Here is a tiny trained network, its code and every weight. The questions are about switching its units off for an input and a target symbol, where a switched-off unit gives its printed mean instead of its output.

import numpy as np


def w(rows, s, z=0):
    codes = np.array(rows[::2]) - 128.0
    scale = np.full(codes.shape[1], s)
    scale[-1] = z or s
    return codes * scale


def norm(h):
    return h / np.sqrt((h * h).mean(-1, keepdims=True) + 1e-5)


def f(y):
    return np.maximum(y, 0)


def softmax(a):
    e = np.exp(a - a.max(-1, keepdims=True))
    return e / e.sum(-1, keepdims=True)


def log_softmax(a):
    a = a - a.max(-1, keepdims=True)
    return a - np.log(np.exp(a).sum(-1, keepdims=True))


def net(x, mask):
    ids = ['δεθλμξ'.index(c) for c in x.split()]
    T = len(ids)
    res = E[ids] + P[:T]
    u = 0
    for l in range(2):
        q, k, v = (norm(res) @ M[l].T for M in (Q, K, V))
        z = softmax(np.where(np.tri(T) > 0, q @ k.T / 2**0.5, -1e9)) @ v
        res = res + np.where(mask[u], z, O[l][:, -1]) @ O[l][:, :-1]
        u += 1
        y = f(norm(res) @ A[l][:, :-1].T + A[l][:, -1])
        res = res + np.where(mask[u : u + 16], y, B[l][:, -1]) @ B[l][:, :-1]
        u += 16
    return log_softmax(norm(res)[-1] @ U[:, :-1].T + U[:, -1])


Q, K, V, O, A, B = {}, {}, {}, {}, {}, {}
E = w([
[112,85,81,7,171,98,107],'δ',
[85,73,135,157,251,142,151],'ε',
[254,109,94,122,210,49,156],'θ',
[202,160,103,121,106,93,97],'λ',
[203,115,175,50,158,127,79],'μ',
[161,112,113,79,121,141,123],'ξ',
],0.0094)
P = w([
[56,181,92,2,52,40,157],'0',
[84,133,149,130,75,56,45],'1',
[140,103,143,142,127,87,136],'2',
[138,102,144,144,116,121,122],'3',
[143,99,138,156,120,140,145],'4',
[148,97,137,158,110,158,145],'5',
[162,97,140,156,121,158,144],'6',
[173,95,139,146,129,157,121],'7',
[180,94,140,148,133,160,106],'8',
[197,98,144,130,178,144,97],'9',
],0.0042)
Q[0] = w([
[204,69,191,207,204,215,26],'L0H1',
[247,106,68,85,250,123,129],'L0H1',
],0.0018)
K[0] = w([
[87,216,4,144,231,151,165],'L0H1',
[58,100,188,172,111,162,193],'L0H1',
],0.0025)
V[0] = w([
[88,132,9,162,115,102,201],'L0H1',
[214,130,95,3,90,14,125],'L0H1',
],0.0032)
O[0] = w([
[178,159,88,130,108,117,162,81],'L0H1',
[1,145,173,115,32,87,154,251],'L0H1',
],0.0064,0.0022)
A[0] = w([
[180,170,49,141,122,10,99,247],'L0N1',
[129,112,196,41,177,43,167,126],'L0N2',
[150,195,116,183,115,138,23,157],'L0N3',
[193,199,15,182,181,207,169,47],'L0N4',
[158,117,125,102,204,104,15,179],'L0N5',
[246,106,106,191,114,91,74,151],'L0N6',
[212,202,109,96,59,162,28,183],'L0N7',
[61,168,106,96,66,21,93,186],'L0N8',
[130,102,102,185,210,200,135,208],'L0N9',
[222,159,134,40,77,179,119,184],'L0N10',
[3,163,97,176,125,69,185,108],'L0N11',
[39,122,95,98,120,151,88,100],'L0N12',
[157,115,159,156,214,76,147,181],'L0N13',
[39,87,117,132,183,122,255,136],'L0N14',
[109,168,80,105,43,101,127,149],'L0N15',
[15,214,175,161,113,159,126,149],'L0N16',
],0.0042,0.0013)
B[0] = w([
[31,121,136,60,134,191,108,187],'L0N1',
[110,144,93,148,73,159,80,253],'L0N2',
[194,131,152,62,161,174,154,141],'L0N3',
[84,161,139,147,178,84,117,150],'L0N4',
[160,138,111,179,70,119,214,241],'L0N5',
[112,133,67,112,129,192,196,183],'L0N6',
[144,128,118,164,165,112,194,183],'L0N7',
[183,136,95,143,159,186,126,197],'L0N8',
[172,135,135,172,111,105,142,241],'L0N9',
[100,153,79,179,136,53,184,201],'L0N10',
[144,130,252,130,150,48,86,170],'L0N11',
[99,110,61,72,120,114,106,164],'L0N12',
[159,140,180,175,65,151,168,245],'L0N13',
[115,160,151,155,93,125,102,247],'L0N14',
[169,155,61,150,154,110,175,161],'L0N15',
[169,168,38,67,96,69,218,148],'L0N16',
],0.0038,0.0043)
Q[1] = w([
[106,112,168,130,116,3,151],'L1H1',
[140,114,52,109,161,122,154],'L1H1',
],0.0071)
K[1] = w([
[98,129,224,225,255,218,95],'L1H1',
[218,168,116,114,111,237,82],'L1H1',
],0.0046)
V[1] = w([
[161,106,212,224,134,127,110],'L1H1',
[251,162,79,79,75,142,84],'L1H1',
],0.0031)
O[1] = w([
[54,160,110,3,5,115,56,154],'L1H1',
[184,144,189,225,98,156,236,6],'L1H1',
],0.0057,0.0023)
A[1] = w([
[212,92,21,106,149,159,148,248],'L1N1',
[62,65,162,107,172,80,83,134],'L1N2',
[123,151,210,87,53,118,115,85],'L1N3',
[69,69,127,3,137,120,90,178],'L1N4',
[182,119,178,79,145,191,46,163],'L1N5',
[153,154,167,200,127,115,95,70],'L1N6',
[144,57,97,169,117,104,184,165],'L1N7',
[99,122,37,105,224,74,103,38],'L1N8',
[55,108,191,184,122,10,139,179],'L1N9',
[128,74,120,210,199,141,84,197],'L1N10',
[145,166,107,230,173,156,108,110],'L1N11',
[73,68,104,96,130,168,151,133],'L1N12',
[111,223,92,163,176,250,106,84],'L1N13',
[166,123,98,82,175,136,150,159],'L1N14',
[161,93,150,133,103,155,8,48],'L1N15',
[64,110,154,112,133,123,49,121],'L1N16',
],0.0048,0.0014)
B[1] = w([
[73,79,117,125,138,98,71,227],'L1N1',
[168,147,180,138,119,160,93,238],'L1N2',
[68,123,94,157,208,127,88,162],'L1N3',
[176,135,135,195,137,164,178,255],'L1N4',
[96,148,119,165,111,193,183,148],'L1N5',
[106,115,116,84,183,75,119,145],'L1N6',
[118,112,220,96,130,156,93,199],'L1N7',
[125,125,174,199,117,137,161,199],'L1N8',
[175,141,7,136,91,125,188,229],'L1N9',
[138,160,82,89,75,112,122,219],'L1N10',
[51,140,146,77,164,146,107,177],'L1N11',
[178,179,134,120,115,136,139,175],'L1N12',
[129,212,150,110,166,255,170,141],'L1N13',
[101,165,152,151,169,120,136,178],'L1N14',
[157,138,152,172,106,194,199,146],'L1N15',
[122,84,150,86,148,79,79,198],'L1N16',
],0.0045,0.0049)
U = w([
[153,162,9,75,119,90,199,155],'δ',
[46,91,105,138,223,81,30,147],'ε',
[186,115,230,32,84,164,89,141],'θ',
[82,179,188,190,168,231,180,151],'λ',
[208,115,72,254,77,157,134,121],'μ',
[124,165,115,136,120,148,110,4],'ξ',
],0.006,0.0042)

Each question gives the input, a string of symbols that net reads in full, and the target symbol t.
The units are the heads (2 rows each of Q, K, V and O) and the neurons (one row each of A and B). Each row of codes is followed by its name. A weight is (code - 128) times the scale printed after its matrix; where a second scale follows, it is the last column's (O, A, B and U).
mask holds one flag per unit, layer by layer, with each layer's heads first. A switched-off unit (its flag False) gives its mean, the last column of its rows in O or B, instead of its output. The means were averaged over made-up inputs and are rounded, as every weight is.
A unit's drop is (log p(t) with every unit on - log p(t) with that unit switched off) / (log p(t) with every unit on - log p(t) with every unit switched off).
The circuit of an input: a set's keep is (log p(t) with only the set's units on - log p(t) with every unit switched off) / (log p(t) with every unit on - log p(t) with every unit switched off). Starting from the 12 units with the biggest drops (on a tie, the unit counted first), units are removed one at a time, each time the one whose removal leaves the highest keep (on an exact tie, the one counted first), for as long as the keep stays at least 0.8.
circuit, biggest first: the units of the circuit, biggest drop first
unit that matters most: the unit with the biggest drop
top k neurons: the k neurons with the biggest drops, biggest first
top k neurons in layer l: the k neurons of layer l with the biggest drops, biggest first
input θ ε ε ε ε ε λ, target λ: circuit, biggest first : [L0N6 L0N1 L1N13 L1H1]
input δ μ μ ε θ ε μ, target λ: circuit, biggest first : [L1N5 L1N3]
input ε δ δ, target ε: unit that matters most : L1N9
input ξ ε θ, target ε: top 2 neurons in layer 1 : [L1N1 L1N9]
input ε λ δ θ δ, target λ: top 2 neurons : [L0N8 L1N4]
input ε ξ λ ε μ, target δ: top 2 neurons : [L0N10 L0N5]
input δ ε ε ε ε δ ε ξ, target ε: top 2 neurons : [L1N1 L0N10]
input ε θ ξ μ ε ξ ε, target ε: top 3 neurons : [L1N4 L0N6 L0N8]
input μ λ ε μ μ δ, target θ: top 3 neurons in layer 1 : [L1N9 L1N12 L1N4]
input δ ε μ μ θ, target θ: top 3 neurons : [L1N7 L0N6 L1N9]
input μ ε μ δ, target θ: top 3 neurons in layer 0 : [L0N10 L0N8 L0N16]
input ξ δ λ ε θ, target ε: top 3 neurons in layer 0 : [L0N6 L0N1 L0N5]
input μ λ ε μ μ ε, target μ: top 2 neurons in layer 0 : [L0N9 L0N1]
input ε ξ μ ε ε, target ε: unit that matters most : L1N4
input θ μ δ θ δ, target μ: top 3 neurons in layer 1 : [L1N4 L1N8 L1N11]
input δ δ μ μ, target μ: top 3 neurons : [L1N9 L1N11 L0N6]
input ε ξ λ μ λ μ μ θ μ θ, target θ: top 3 neurons : [L1N7 L1N9 L1N4]
input λ δ μ, target δ: top 2 neurons in layer 1 : [L1N9 L1N4]
input μ θ μ μ μ, target λ: top 2 neurons : [L1N3 L1N5]
input θ θ ε ε μ ξ, target δ: unit that matters most : L0N10
input δ θ δ, target μ: top 3 neurons : [L1N4 L0N8 L1N8]
